Below is a small trained network, with its code and all its weights. Each question gives an input and a target symbol and asks what happens when units are switched off, that is, made to give their printed mean instead of their output.

import numpy as np


def w(rows, s, z=0):
    codes = np.array(rows[::2]) - 128.0
    scale = np.full(codes.shape[1], s)
    scale[-1] = z or s
    return codes * scale


def norm(h):
    return h / np.sqrt((h * h).mean(-1, keepdims=True) + 1e-5)


def f(y):
    return y / 2 * (1 + np.tanh(0.7978845608 * (y + 0.044715 * y**3)))


def softmax(a):
    e = np.exp(a - a.max(-1, keepdims=True))
    return e / e.sum(-1, keepdims=True)


def log_softmax(a):
    a = a - a.max(-1, keepdims=True)
    return a - np.log(np.exp(a).sum(-1, keepdims=True))


def net(x, mask):
    ids = ['αβγζθλμξπστφω'.index(c) for c in x.split()]
    T = len(ids)
    res = E[ids] + P[:T]
    u = 0
    for l in range(3):
        q, k, v = (norm(res) @ M[l].T for M in (Q, K, V))
        z = softmax(np.where(np.tri(T) > 0, q @ k.T / 2**0.5, -1e9)) @ v
        res = res + np.where(mask[u], z, O[l][:, -1]) @ O[l][:, :-1]
        u += 1
        y = f(norm(res) @ A[l][:, :-1].T + A[l][:, -1])
        res = res + np.where(mask[u : u + 4], y, B[l][:, -1]) @ B[l][:, :-1]
        u += 4
    return log_softmax(norm(res)[-1] @ U[:, :-1].T + U[:, -1])


Q, K, V, O, A, B = {}, {}, {}, {}, {}, {}
E = w([
[196,86,83],'α',
[129,88,130],'β',
[116,133,179],'γ',
[124,154,156],'ζ',
[113,130,98],'θ',
[149,93,114],'λ',
[144,109,125],'μ',
[126,120,114],'ξ',
[139,139,70],'π',
[6,123,114],'σ',
[205,152,141],'τ',
[161,113,75],'φ',
[99,123,66],'ω',
],0.025)
P = w([
[170,110,254],'0',
[142,104,244],'1',
[170,163,117],'2',
[148,132,137],'3',
[160,185,215],'4',
[143,104,74],'5',
[130,130,119],'6',
[132,142,100],'7',
[122,127,113],'8',
[134,174,103],'9',
[112,125,125],'10',
],0.0081)
Q[0] = w([
[103,179,204],'0.h1',
[132,8,35],'0.h1',
],0.011)
K[0] = w([
[190,18,206],'0.h1',
[9,254,194],'0.h1',
],0.0059)
V[0] = w([
[124,242,135],'0.h1',
[205,1,78],'0.h1',
],0.0053)
O[0] = w([
[166,184,87,55],'0.h1',
[154,188,252,2],'0.h1',
],0.0033,0.00087)
A[0] = w([
[117,203,10,253],'0.n1',
[180,45,54,59],'0.n2',
[53,140,160,85],'0.n3',
[76,118,136,99],'0.n4',
],0.011,0.00058)
B[0] = w([
[120,3,102,232],'0.n1',
[106,52,239,255],'0.n2',
[197,190,160,197],'0.n3',
[198,156,19,167],'0.n4',
],0.0063,0.0052)
Q[1] = w([
[190,82,254],'1.h1',
[213,250,53],'1.h1',
],0.0092)
K[1] = w([
[148,250,254],'1.h1',
[209,221,116],'1.h1',
],0.0091)
V[1] = w([
[56,103,72],'1.h1',
[147,2,154],'1.h1',
],0.0061)
O[1] = w([
[91,1,155,135],'1.h1',
[42,8,30,253],'1.h1',
],0.0078,0.0027)
A[1] = w([
[56,137,189,120],'1.n1',
[64,118,109,145],'1.n2',
[140,7,110,252],'1.n3',
[10,106,131,169],'1.n4',
],0.013,0.0016)
B[1] = w([
[42,209,65,156],'1.n1',
[176,183,44,170],'1.n2',
[175,63,206,246],'1.n3',
[50,250,35,214],'1.n4',
],0.011,0.012)
Q[2] = w([
[5,195,235],'2.h1',
[133,122,121],'2.h1',
],0.015)
K[2] = w([
[78,3,199],'2.h1',
[129,132,131],'2.h1',
],0.021)
V[2] = w([
[112,174,94],'2.h1',
[1,85,204],'2.h1',
],0.0078)
O[2] = w([
[105,254,76,44],'2.h1',
[36,24,137,253],'2.h1',
],0.0075,0.0016)
A[2] = w([
[126,160,121,30],'2.n1',
[16,182,54,42],'2.n2',
[133,42,2,2],'2.n3',
[83,148,160,164],'2.n4',
],0.015,0.0019)
B[2] = w([
[142,208,150,126],'2.n1',
[134,3,81,254],'2.n2',
[26,165,185,228],'2.n3',
[68,118,110,154],'2.n4',
],0.016,0.0077)
U = w([
[60,203,5,190],'α',
[12,169,199,120],'β',
[2,171,139,45],'γ',
[75,234,133,140],'ζ',
[177,191,81,254],'θ',
[162,130,66,100],'λ',
[110,140,69,120],'μ',
[156,98,117,149],'ξ',
[105,79,140,125],'π',
[101,151,81,98],'σ',
[111,140,77,89],'τ',
[43,191,162,128],'φ',
[148,49,168,143],'ω',
],0.011,0.0065)

Each question gives the input, a string of symbols that net reads in full, and the target symbol t.
The units are the heads (2 rows each of Q, K, V and O) and the neurons (one row each of A and B). Each row of codes is followed by its name. A weight is (code - 128) times the scale printed after its matrix; where a second scale follows, it is the last column's (O, A, B and U).
mask holds one flag per unit, layer by layer, with each layer's heads first. A switched-off unit (its flag False) gives its mean, the last column of its rows in O or B, instead of its output. The means were averaged over made-up inputs and are rounded, as every weight is.
A unit's drop is (log p(t) with every unit on - log p(t) with that unit switched off) / (log p(t) with every unit on - log p(t) with every unit switched off).
The circuit of an input: a set's keep is (log p(t) with only the set's units on - log p(t) with every unit switched off) / (log p(t) with every unit on - log p(t) with every unit switched off). Starting from the 12 units with the biggest drops (on a tie, the unit counted first), units are removed one at a time, each time the one whose removal leaves the highest keep (on an exact tie, the one counted first), for as long as the keep stays at least 0.8.
circuit, biggest first: the units of the circuit, biggest drop first
most important unit: the unit with the biggest drop
top k neurons: the k neurons with the biggest drops, biggest first
top k neurons in layer l: the k neurons of layer l with the biggest drops, biggest first
drop of u: that unit's drop, to one decimal
input β ξ β φ ζ β θ β, target β: top 2 neurons in layer 0 -> (0.n3; 0.n1)
input σ θ φ β θ, target β: most important unit -> 1.h1
input λ σ σ λ β β ξ, target β: circuit, biggest first -> (2.n2; 1.n3)
input σ σ β σ σ ξ σ β π σ ξ, target β: top 2 neurons in layer 2 -> (2.n2; 2.n3)
input σ ξ σ π σ φ, target ω: circuit, biggest first -> (1.n3; 1.n4)
input τ σ β π ω θ ξ σ π, target β: top 3 neurons -> (2.n3; 2.n2; 1.n3)
input ξ ξ α β σ, target α: top 2 neurons -> (1.n4; 1.n3)
input ζ μ ξ τ, target θ: top 3 neurons -> (1.n3; 2.n3; 1.n4)
input ω λ θ τ ζ ζ φ, target ω: top 3 neurons -> (1.n3; 1.n4; 0.n2)
input β ξ σ ζ ω γ σ μ σ λ, target ω: top 2 neurons in layer 2 -> (2.n3; 2.n2)
input ξ π β β θ φ ξ σ τ β, target β: top 3 neurons -> (0.n3; 2.n2; 2.n3)
input σ σ σ β γ ω ζ σ π, target β: top 3 neurons -> (2.n3; 2.n2; 0.n3)
input σ β σ ζ π σ π μ, target ω: top 2 neurons -> (1.n3; 2.n3)
input θ σ φ β ζ β π λ σ θ, target β: top 2 neurons -> (2.n3; 0.n1)
input θ σ σ θ λ γ β λ, target ω: top 2 neurons in layer 0 -> (0.n1; 0.n2)
input α ξ α ω σ ζ σ τ, target θ: top neuron -> (2.n3)
input π φ σ ζ β σ φ μ, target ω: drop of 0.h1 -> 0.1
input ξ θ φ ξ σ, target α: drop of 1.n1 -> 0.1
